Below is a small trained network, with its code and all its weights. Each question gives an input and a class and asks what happens when units are switched off, that is, made to give their printed mean instead of their output.

import numpy as np


def w(rows, s, z=0):
    codes = np.array(rows[::2]) - 128.0
    scale = np.full(codes.shape[1], s)
    scale[-1] = z or s
    return codes * scale


def f(y):
    return y / 2 * (1 + np.tanh(0.7978845608 * (y + 0.044715 * y**3)))


def log_softmax(a):
    a = a - a.max(-1, keepdims=True)
    return a - np.log(np.exp(a).sum(-1, keepdims=True))


def net(x, mask):
    res = np.array(x, float).reshape(1, 4) / 4 @ E
    y = f(res @ A[0][:, :-1].T + A[0][:, -1])
    res = res + np.where(mask, y, B[0][:, -1]) @ B[0][:, :-1]
    return log_softmax(res[-1] @ U[:, :-1].T + U[:, -1])


A, B = {}, {}
E = w([
[175,72,87],'x0',
[88,130,201],'x1',
[7,114,113],'x2',
[97,51,158],'x3',
],0.013)
A[0] = w([
[128,91,56,119],'N0',
[141,208,81,187],'N1',
[55,161,215,164],'N2',
[123,79,4,157],'N3',
[165,193,97,116],'N4',
[135,175,67,125],'N5',
[47,116,189,253],'N6',
[45,155,76,220],'N7',
[132,168,81,105],'N8',
[179,170,126,183],'N9',
[94,39,83,149],'N10',
[66,163,206,154],'N11',
[64,116,164,204],'N12',
[86,136,159,54],'N13',
[188,78,96,89],'N14',
[63,156,222,129],'N15',
[113,82,72,178],'N16',
[158,158,158,206],'N17',
[27,88,141,103],'N18',
[159,93,155,71],'N19',
[149,190,37,222],'N20',
[171,82,148,138],'N21',
],0.015,0.0052)
B[0] = w([
[9,104,86,178],'N0',
[109,68,202,214],'N1',
[61,243,38,240],'N2',
[1,68,172,225],'N3',
[51,52,131,197],'N4',
[110,67,248,181],'N5',
[238,199,83,248],'N6',
[215,68,145,229],'N7',
[122,101,173,164],'N8',
[155,81,126,204],'N9',
[192,166,69,201],'N10',
[67,189,63,225],'N11',
[186,144,98,212],'N12',
[120,148,84,159],'N13',
[69,166,162,190],'N14',
[57,212,115,229],'N15',
[122,78,27,181],'N16',
[186,95,73,183],'N17',
[224,91,65,229],'N18',
[129,177,110,145],'N19',
[156,74,183,235],'N20',
[200,179,217,171],'N21',
],0.0069,0.013)
U = w([
[91,132,12,100],'0',
[20,89,118,231],'1',
[166,86,195,20],'2',
[59,160,163,66],'3',
[171,237,130,183],'4',
[186,2,110,210],'5',
[47,70,202,2],'6',
],0.0097,0.0089)

Each question gives the input, the list of numbers given to net, and the class t.
The units are the neurons (one row each of A and B). Each row of codes is followed by its name. A weight is (code - 128) times the scale printed after its matrix; where a second scale follows, it is the last column's (A, B and U).
mask holds one flag per neuron, in row order. A switched-off neuron (its flag False) gives its mean, the last column of its row in B, instead of its output. The means were averaged over made-up inputs and are rounded, as every weight is.
A unit's drop is (log p(t) with every unit on - log p(t) with that unit switched off) / (log p(t) with every unit on - log p(t) with every unit switched off).
The circuit of an input: a set's keep is (log p(t) with only the set's units on - log p(t) with every unit switched off) / (log p(t) with every unit on - log p(t) with every unit switched off). Starting from the 12 units with the biggest drops (on a tie, the unit counted first), units are removed one at a time, each time the one whose removal leaves the highest keep (on an exact tie, the one counted first), for as long as the keep stays at least 0.8.
circuit, biggest first: the units of the circuit, biggest drop first
k most important neurons: the k neurons with the biggest drops, biggest first
drop of u: that unit's drop, to one decimal
input [7,2,-3,0], class 1: circuit, biggest first -> [N6; N18]
input [0,4,3,0], class 4: circuit, biggest first -> [N6; N3]
input [8,-7,5,8], class 0: 2 most important neurons -> [N10; N16]
input [3,-7,2,0], class 1: circuit, biggest first -> [N3]
input [-8,-5,1,-4], class 5: circuit, biggest first -> [N7; N15; N20]
input [-3,6,-6,-7], class 1: circuit, biggest first -> [N6; N4]
input [-6,7,-5,-8], class 1: circuit, biggest first -> [N4; N6]
input [5,1,-1,-2], class 1: 2 most important neurons -> [N7; N18]
input [-8,-5,3,-7], class 5: circuit, biggest first -> [N7; N20]
input [-8,-4,-2,-2], class 5: circuit, biggest first -> [N15; N2; N20]
input [7,-6,-7,-1], class 6: 2 most important neurons -> [N14; N3]
input [-2,-6,7,-3], class 5: drop of N7 -> 0.2
input [1,8,6,5], class 4: drop of N12 -> 0.1
input [-4,7,7,-7], class 4: circuit, biggest first -> [N6]
input [6,6,4,3], class 4: drop of N6 -> 0.3
